Look-ups in named tables: a row name and a column name give one cell, copied from the table.

detuke
       dev  kisase    nen  nizukiz   bizi  dirit
vaf  -1864    2664   2296    -2350  -3459  -3344
fof   -478     359   2004    -2669   7380    953
fod   -247   -3979  -8661     8323   5932   4552

dirit of fod is 4552
nen of fod is -8661
bizi of vaf is -3459
bizi of fod is 5932
nen of vaf is 2296
dirit of vaf is -3344
kisase of fod is -3979
dev of fod is -247
nizukiz of fof is -2669
dirit of fof is 953
nizukiz of fod is 8323
nizukiz of vaf is -2350

lim:
	dos	dibu	penu
sibel	-0.06	-0.76	0.12
dum	0.92	0.80	-0.08
bof	0.78	0.52	-0.63
ratu	-0.23	0.79	-0.58
ton	-0.59	-0.13	-0.47
per	-0.18	-0.24	-0.58
vezavo	-0.13	0.23	0.01
lerotad	-0.84	-0.81	0.19

dos of lerotad = -0.84
dibu of dum = 0.80
penu of lerotad = 0.19
penu of ton = -0.47
dos of sibel = -0.06
dibu of per = -0.24
dos of ratu = -0.23
penu of per = -0.58
dibu of sibel = -0.76
dos of ton = -0.59
dibu of lerotad = -0.81
dibu of ratu = 0.79
penu of bof = -0.63
dos of bof = 0.78
penu of dum = -0.08
penu of vezavo = 0.01
dibu of bof = 0.52
dibu of vezavo = 0.23

vanulu =
	ratened	busafa	lud	tufisis	bovasot	gapu	nam
kufo	163	162	154	145	87	134	126
zisanor	145	128	135	151	133	133	136
bozalaz	137	135	148	141	157	129	154
tamuve	135	138	148	140	150	133	148
lobaduz	141	136	134	137	132	141	131
zaz	192	32	213	100	86	177	140
desomu	214	95	71	106	51	104	137
bubeb	137	136	141	138	148	131	147
pumafu	139	142	132	138	121	146	124

lobaduz, busafa: 136
kufo, gapu: 134
zisanor, gapu: 133
bubeb, tufisis: 138
kufo, lud: 154
desomu, ratened: 214
bubeb, lud: 141
pumafu, tufisis: 138
tamuve, ratened: 135
bozalaz, busafa: 135
desomu, busafa: 95
tamuve, bovasot: 150
lobaduz, lud: 134
kufo, tufisis: 145
Which row has the largest lud? zaz

fogu:
         tuva   zuz  dedelak  lunet  zoroso  fitovap   lov  manufar   ret
sipuf    5283  4567     3755   7271    4562     5228  6812     6812  7277
vela     4885  7070     7736   3507    6712     4854  4456     4456  3954
regufel  4137  2729     6593   3874    2823     4433  7005     7005  2875
bok      5643  8325     8646   4741    2942     8794  4508     4508  7908
niludeg  5929  4272     4097   6965    4984     5070  6679     6679  6819
nagi     6164  7137     3773   4762    6189     7143  6881     6881  5534
misuvor  4315  2842     2164   4961    9174     3290  3861     3861  1772

What is the manufar of nagi in fogu? 6881
What is the ret of regufel in fogu? 2875
What is the zuz of vela in fogu? 7070
What is the ret of nagi in fogu? 5534
What is the lov of vela in fogu? 4456
What is the tuva of nagi in fogu? 6164
What is the fitovap of nagi in fogu? 7143
What is the lunet of misuvor in fogu? 4961
What is the lov of niludeg in fogu? 6679
What is the tuva of sipuf in fogu? 5283
What is the lov of misuvor in fogu? 3861

sorak =
|  | bet | das |
|---|---|---|
| dat | 237 | 76 |
| dukug | 108 | 18 |
| veko | 181 | 79 |
| fub | 153 | 108 |
| zoze | 146 | 56 |
| gido | 111 | 81 |
| nad | 197 | 33 |
| masaluf | 200 | 12 |

bet of gido = 111
bet of veko = 181
das of masaluf = 12
bet of nad = 197
das of zoze = 56
das of gido = 81
das of fub = 108
das of dat = 76
Row with the largest das: fub

lem:
	putimu	bikimed	nokone	fadite	dem	tates	gugeb
samo	233	62	141	186	164	129	127
dapan	112	62	141	140	164	96	157
mur	112	62	141	140	122	96	184
futila	93	62	102	140	164	96	171
sareb	112	62	195	140	164	134	150
kis	112	29	120	140	164	96	127
daba	112	60	141	119	196	96	171
nimiba	82	67	141	140	124	96	120
fusanu	73	62	141	140	174	96	133
refaba	187	62	141	140	164	96	141

nimiba, bikimed => 67
dapan, fadite => 140
sareb, dem => 164
samo, bikimed => 62
futila, gugeb => 171
refaba, nokone => 141
refaba, putimu => 187
samo, nokone => 141
fusanu, gugeb => 133
refaba, dem => 164
kis, nokone => 120
nimiba, gugeb => 120
Which row has the largest nokone? sareb

dip
         femira  patut  vibi  damonor
fenaf       170    133   161        9
zod         120    105    66       73
laf          99    208   241      178
dibo         87    187   131      114
sogugo      166    113    93      101
kinotop     111    107    91       66
batem       101     36   132      119
barazu      172    156   130       69
lige        121     88    59       20
kom         103    198   247      161
bip         108    134    78      111
riti        156    125   129       84
beg          57    147   213      149
zim         120     69    54      100

bip, damonor => 111
sogugo, femira => 166
sogugo, vibi => 93
laf, damonor => 178
riti, vibi => 129
sogugo, damonor => 101
riti, damonor => 84
laf, patut => 208
beg, patut => 147
zim, damonor => 100
zod, femira => 120
kinotop, vibi => 91
dibo, vibi => 131
bip, patut => 134
Which row has the largest damonor? laf

